Below is a small trained network, with its code and all its weights. Each question gives an input and a class and asks what happens when units are switched off, that is, made to give their printed mean instead of their output.

import numpy as np


def w(rows, s, z=0):
    codes = np.array(rows[::2]) - 128.0
    scale = np.full(codes.shape[1], s)
    scale[-1] = z or s
    return codes * scale


def f(y):
    return y / 2 * (1 + np.tanh(0.7978845608 * (y + 0.044715 * y**3)))


def log_softmax(a):
    a = a - a.max(-1, keepdims=True)
    return a - np.log(np.exp(a).sum(-1, keepdims=True))


def net(x, mask):
    res = np.array(x, float).reshape(1, 8) / 4 @ E
    y = f(res @ A[0][:, :-1].T + A[0][:, -1])
    res = res + np.where(mask, y, B[0][:, -1]) @ B[0][:, :-1]
    return log_softmax(res[-1] @ U[:, :-1].T + U[:, -1])


A, B = {}, {}
E = w([
[116,215,42,64],'x0',
[129,129,127,127],'x1',
[124,64,122,2],'x2',
[179,61,29,182],'x3',
[128,128,129,127],'x4',
[127,127,130,128],'x5',
[129,129,128,128],'x6',
[251,151,167,86],'x7',
],0.0073)
A[0] = w([
[112,64,90,32,121],'n1',
[111,54,125,54,82],'n2',
[27,82,113,157,126],'n3',
[139,197,114,191,85],'n4',
[225,143,165,120,87],'n5',
[121,182,46,73,104],'n6',
[149,120,164,179,5],'n7',
[22,132,94,149,146],'n8',
[134,171,140,188,83],'n9',
[130,192,144,187,190],'n10',
[152,38,63,233,150],'n11',
[129,131,91,59,121],'n12',
[126,52,161,87,91],'n13',
[228,179,145,103,104],'n14',
[172,105,2,131,109],'n15',
[141,50,197,169,100],'n16',
[163,71,61,147,141],'n17',
[180,212,113,235,126],'n18',
[158,68,197,159,109],'n19',
[63,159,175,115,143],'n20',
[95,154,218,108,161],'n21',
[117,83,119,62,100],'n22',
[123,183,66,75,61],'n23',
[117,12,209,146,67],'n24',
[171,81,66,176,135],'n25',
[124,108,106,65,99],'n26',
[83,178,207,101,182],'n27',
[217,144,168,105,130],'n28',
[145,212,53,98,126],'n29',
[138,19,216,156,48],'n30',
[136,217,111,188,62],'n31',
[131,105,147,58,94],'n32',
[70,193,190,105,118],'n33',
[232,156,132,97,123],'n34',
[222,157,151,121,117],'n35',
[103,169,188,119,137],'n36',
[115,70,123,55,116],'n37',
],0.0079,0.003)
B[0] = w([
[164,76,175,174,197],'n1',
[151,117,186,217,174],'n2',
[97,77,78,87,199],'n3',
[150,95,191,194,167],'n4',
[35,63,88,118,174],'n5',
[90,200,156,174,179],'n6',
[111,145,148,156,130],'n7',
[83,44,76,113,200],'n8',
[162,110,158,190,153],'n9',
[162,63,164,141,188],'n10',
[156,137,124,84,253],'n11',
[111,140,146,191,161],'n12',
[137,160,177,198,161],'n13',
[63,98,60,157,185],'n14',
[171,163,113,83,205],'n15',
[88,225,126,117,184],'n16',
[207,164,129,90,184],'n17',
[132,86,149,162,225],'n18',
[64,197,98,121,175],'n19',
[171,114,70,83,164],'n20',
[199,136,83,81,186],'n21',
[139,97,194,176,160],'n22',
[114,205,134,184,159],'n23',
[76,214,110,146,196],'n24',
[201,155,113,74,192],'n25',
[114,140,195,208,151],'n26',
[223,113,95,101,193],'n27',
[87,70,77,124,183],'n28',
[63,200,151,165,186],'n29',
[91,254,104,155,193],'n30',
[132,98,193,213,168],'n31',
[142,109,141,172,158],'n32',
[188,129,94,107,174],'n33',
[71,98,96,115,187],'n34',
[28,58,72,89,176],'n35',
[175,123,96,104,158],'n36',
[145,76,192,212,174],'n37',
],0.0069,0.0057)
U = w([
[64,247,138,150,69],'0',
[163,63,206,198,59],'1',
[37,45,59,82,46],'2',
[139,131,132,100,255],'3',
[237,153,98,53,60],'4',
[128,130,132,109,225],'5',
],0.013,0.0083)

Each question gives the input, the list of numbers given to net, and the class t.
The units are the neurons (one row each of A and B). Each row of codes is followed by its name. A weight is (code - 128) times the scale printed after its matrix; where a second scale follows, it is the last column's (A, B and U).
mask holds one flag per neuron, in row order. A switched-off neuron (its flag False) gives its mean, the last column of its row in B, instead of its output. The means were averaged over made-up inputs and are rounded, as every weight is.
A unit's drop is (log p(t) with every unit on - log p(t) with that unit switched off) / (log p(t) with every unit on - log p(t) with every unit switched off).
The circuit of an input: a set's keep is (log p(t) with only the set's units on - log p(t) with every unit switched off) / (log p(t) with every unit on - log p(t) with every unit switched off). Starting from the 12 units with the biggest drops (on a tie, the unit counted first), units are removed one at a time, each time the one whose removal leaves the highest keep (on an exact tie, the one counted first), for as long as the keep stays at least 0.8.
units of the circuit, in order: the units of the circuit, biggest drop first
top k neurons: the k neurons with the biggest drops, biggest first
drop of u: that unit's drop, to one decimal
input [7,-6,4,8,1,0,-4,-4], class 4: units of the circuit, in order	(n15)
input [-4,1,6,-1,4,5,1,4], class 1: units of the circuit, in order	(n37; n2)
input [-1,-8,-8,-8,-3,-8,-3,5], class 1: units of the circuit, in order	(n31; n10)
input [-2,2,5,-7,0,-4,1,-6], class 4: top 2 neurons	(n27; n21)
input [-1,-1,6,7,-2,3,-1,-1], class 4: top 2 neurons	(n17; n15)
input [-8,4,7,-7,-2,5,-3,3], class 0: units of the circuit, in order	(n30; n24)
input [-2,4,-1,-8,-2,0,-3,5], class 4: units of the circuit, in order	(n27; n21)
input [8,-8,0,7,-2,8,-3,-3], class 0: top 3 neurons	(n29; n6; n23)
input [-7,-2,0,-6,-5,2,4,6], class 0: units of the circuit, in order	(n30; n19)
input [6,0,5,8,-1,-1,-1,-4], class 4: top 2 neurons	(n15; n17)
input [8,3,-4,6,7,2,6,1], class 0: top 2 neurons	(n29; n6)
input [-7,7,2,7,-4,-8,-7,3], class 0: units of the circuit, in order	(n30; n24; n16)
input [6,3,6,-5,6,8,-2,2], class 0: top 2 neurons	(n6; n23)
input [4,4,-5,-3,6,4,-7,6], class 2: top 2 neurons	(n35; n14)
input [-7,-2,1,-5,-1,-6,3,-6], class 0: units of the circuit, in order	(n30)
input [6,8,-4,-6,3,8,3,-2], class 5: units of the circuit, in order	(n30; n27)
input [0,-1,-3,5,2,3,-5,6], class 2: top 2 neurons	(n35; n5)
input [2,-3,-5,-7,7,-8,-6,-4], class 3: drop of n8	0.1
input [2,6,5,-6,-5,1,8,-5], class 4: drop of n8	-0.1
input [-5,7,1,-8,-2,7,4,7], class 4: units of the circuit, in order	(n21)
input [-5,6,8,-6,-7,-2,5,-6], class 1: drop of n37	0.3
